Below is a small trained network, with its code and all its weights. Each question gives an input and a class and asks what happens when units are switched off, that is, made to give their printed mean instead of their output.

import numpy as np


def w(rows, s, z=0):
    codes = np.array(rows[::2]) - 128.0
    scale = np.full(codes.shape[1], s)
    scale[-1] = z or s
    return codes * scale


def f(y):
    return y / 2 * (1 + np.tanh(0.7978845608 * (y + 0.044715 * y**3)))


def log_softmax(a):
    a = a - a.max(-1, keepdims=True)
    return a - np.log(np.exp(a).sum(-1, keepdims=True))


def net(x, mask):
    res = np.array(x, float).reshape(1, 7) / 4 @ E
    y = f(res @ A[0][:, :-1].T + A[0][:, -1])
    res = res + np.where(mask, y, B[0][:, -1]) @ B[0][:, :-1]
    return log_softmax(res[-1] @ U[:, :-1].T + U[:, -1])


A, B = {}, {}
E = w([
[203,216,141,131,24,85,159,92,151,126,197],'x0',
[135,107,126,129,128,114,128,169,154,123,138],'x1',
[97,153,136,105,135,140,132,100,113,125,148],'x2',
[138,119,133,43,82,250,215,168,120,229,102],'x3',
[123,157,133,143,141,121,147,136,122,133,113],'x4',
[177,177,6,57,190,59,84,133,87,140,118],'x5',
[100,147,141,98,140,126,162,135,128,83,114],'x6',
],0.012)
A[0] = w([
[243,199,40,28,84,39,143,113,128,112,155,50],'N1',
[114,135,113,193,221,69,56,104,132,65,142,224],'N2',
[47,24,193,208,190,195,129,120,135,105,87,221],'N3',
[112,123,138,225,160,56,121,70,150,72,180,254],'N4',
[126,151,211,200,45,35,90,92,150,48,159,173],'N5',
[132,112,130,101,161,136,142,119,126,143,159,104],'N6',
[113,91,163,101,125,148,135,127,162,153,146,165],'N7',
[165,143,134,118,93,153,135,132,122,155,87,128],'N8',
[129,109,81,46,172,182,163,162,124,206,93,171],'N9',
[138,103,42,31,255,100,94,133,117,168,65,123],'N10',
[152,138,183,160,41,127,196,99,173,110,169,128],'N11',
[120,121,136,130,93,109,81,143,118,141,118,118],'N12',
[139,159,116,134,123,99,134,105,93,156,143,155],'N13',
],0.01,0.0058)
B[0] = w([
[25,140,210,211,154,214,58,155,152,171,110,228],'N1',
[72,32,139,80,108,3,71,77,118,133,119,251],'N2',
[57,170,175,183,150,187,27,155,157,161,127,253],'N3',
[157,198,83,102,152,98,26,178,110,116,124,243],'N4',
[192,216,56,114,124,168,81,156,111,51,151,243],'N5',
[140,149,128,160,144,127,138,125,128,101,96,132],'N6',
[117,170,143,141,123,142,175,134,126,139,114,161],'N7',
[95,168,162,106,106,162,182,122,133,75,153,156],'N8',
[191,106,100,189,179,217,149,109,144,115,138,216],'N9',
[181,113,42,76,190,110,152,86,105,67,147,235],'N10',
[211,140,134,110,35,120,197,147,110,159,121,201],'N11',
[100,158,129,112,149,138,153,140,105,95,90,133],'N12',
[123,89,137,126,141,158,107,170,161,126,100,155],'N13',
],0.013,0.02)
U = w([
[62,135,155,146,146,107,28,159,126,125,111,203],'0',
[255,148,16,104,154,149,116,134,93,61,153,188],'1',
[106,87,200,188,161,217,165,120,163,179,109,186],'2',
[209,117,199,95,16,128,247,133,121,170,130,61],'3',
[121,27,67,69,171,47,110,76,94,98,115,5],'4',
],0.0082,0.0026)

Each question gives the input, the list of numbers given to net, and the class t.
The units are the neurons (one row each of A and B). Each row of codes is followed by its name. A weight is (code - 128) times the scale printed after its matrix; where a second scale follows, it is the last column's (A, B and U).
mask holds one flag per neuron, in row order. A switched-off neuron (its flag False) gives its mean, the last column of its row in B, instead of its output. The means were averaged over made-up inputs and are rounded, as every weight is.
A unit's drop is (log p(t) with every unit on - log p(t) with that unit switched off) / (log p(t) with every unit on - log p(t) with every unit switched off).
The circuit of an input: a set's keep is (log p(t) with only the set's units on - log p(t) with every unit switched off) / (log p(t) with every unit on - log p(t) with every unit switched off). Starting from the 12 units with the biggest drops (on a tie, the unit counted first), units are removed one at a time, each time the one whose removal leaves the highest keep (on an exact tie, the one counted first), for as long as the keep stays at least 0.8.
units of the circuit, in order: the units of the circuit, biggest drop first
most important unit: the unit with the biggest drop
top k neurons: the k neurons with the biggest drops, biggest first
drop of u: that unit's drop, to one decimal
input [6,-6,7,2,-3,-7,-6], class 3: most important unit => N11
input [-1,3,-7,-1,-1,7,-6], class 4: top 2 neurons => (N10; N3)
input [-1,-6,-6,-7,-4,7,1], class 4: top 2 neurons => (N2; N10)
input [0,-3,0,-3,4,2,7], class 4: units of the circuit, in order => (N3; N2)
input [1,0,-4,8,7,-3,7], class 3: top 3 neurons => (N1; N11; N3)
input [5,-2,-3,-8,0,0,6], class 1: top 4 neurons => (N5; N3; N4; N11)
input [1,-8,-4,1,-8,-6,-5], class 3: top 2 neurons => (N11; N1)
input [2,8,3,-1,0,-8,1], class 1: top 2 neurons => (N5; N1)
input [1,-2,-3,6,6,-3,-8], class 3: top 3 neurons => (N1; N3; N11)
input [5,-8,0,0,-2,6,8], class 0: top 3 neurons => (N1; N9; N11)
input [6,4,-3,-1,3,1,-2], class 0: top 3 neurons => (N1; N10; N9)
input [7,0,0,0,6,2,-7], class 0: top 2 neurons => (N1; N9)
input [-8,6,-8,-1,6,8,3], class 4: top 2 neurons => (N2; N5)
input [5,2,2,0,6,3,-2], class 0: most important unit => N9
input [-8,-3,-1,0,1,5,1], class 4: top 2 neurons => (N5; N2)
input [8,-4,8,5,-4,-1,-7], class 3: top 2 neurons => (N11; N3)
input [4,-2,5,0,1,-3,-7], class 1: drop of N11 => 0.0
input [4,4,-7,6,0,6,0], class 2: drop of N1 => 0.5
input [7,8,8,-4,-5,3,-3], class 0: drop of N1 => 4.8
input [5,7,1,-1,0,4,-6], class 0: drop of N1 => 0.2
input [4,3,-8,-8,7,-3,-4], class 1: units of the circuit, in order => (N5)
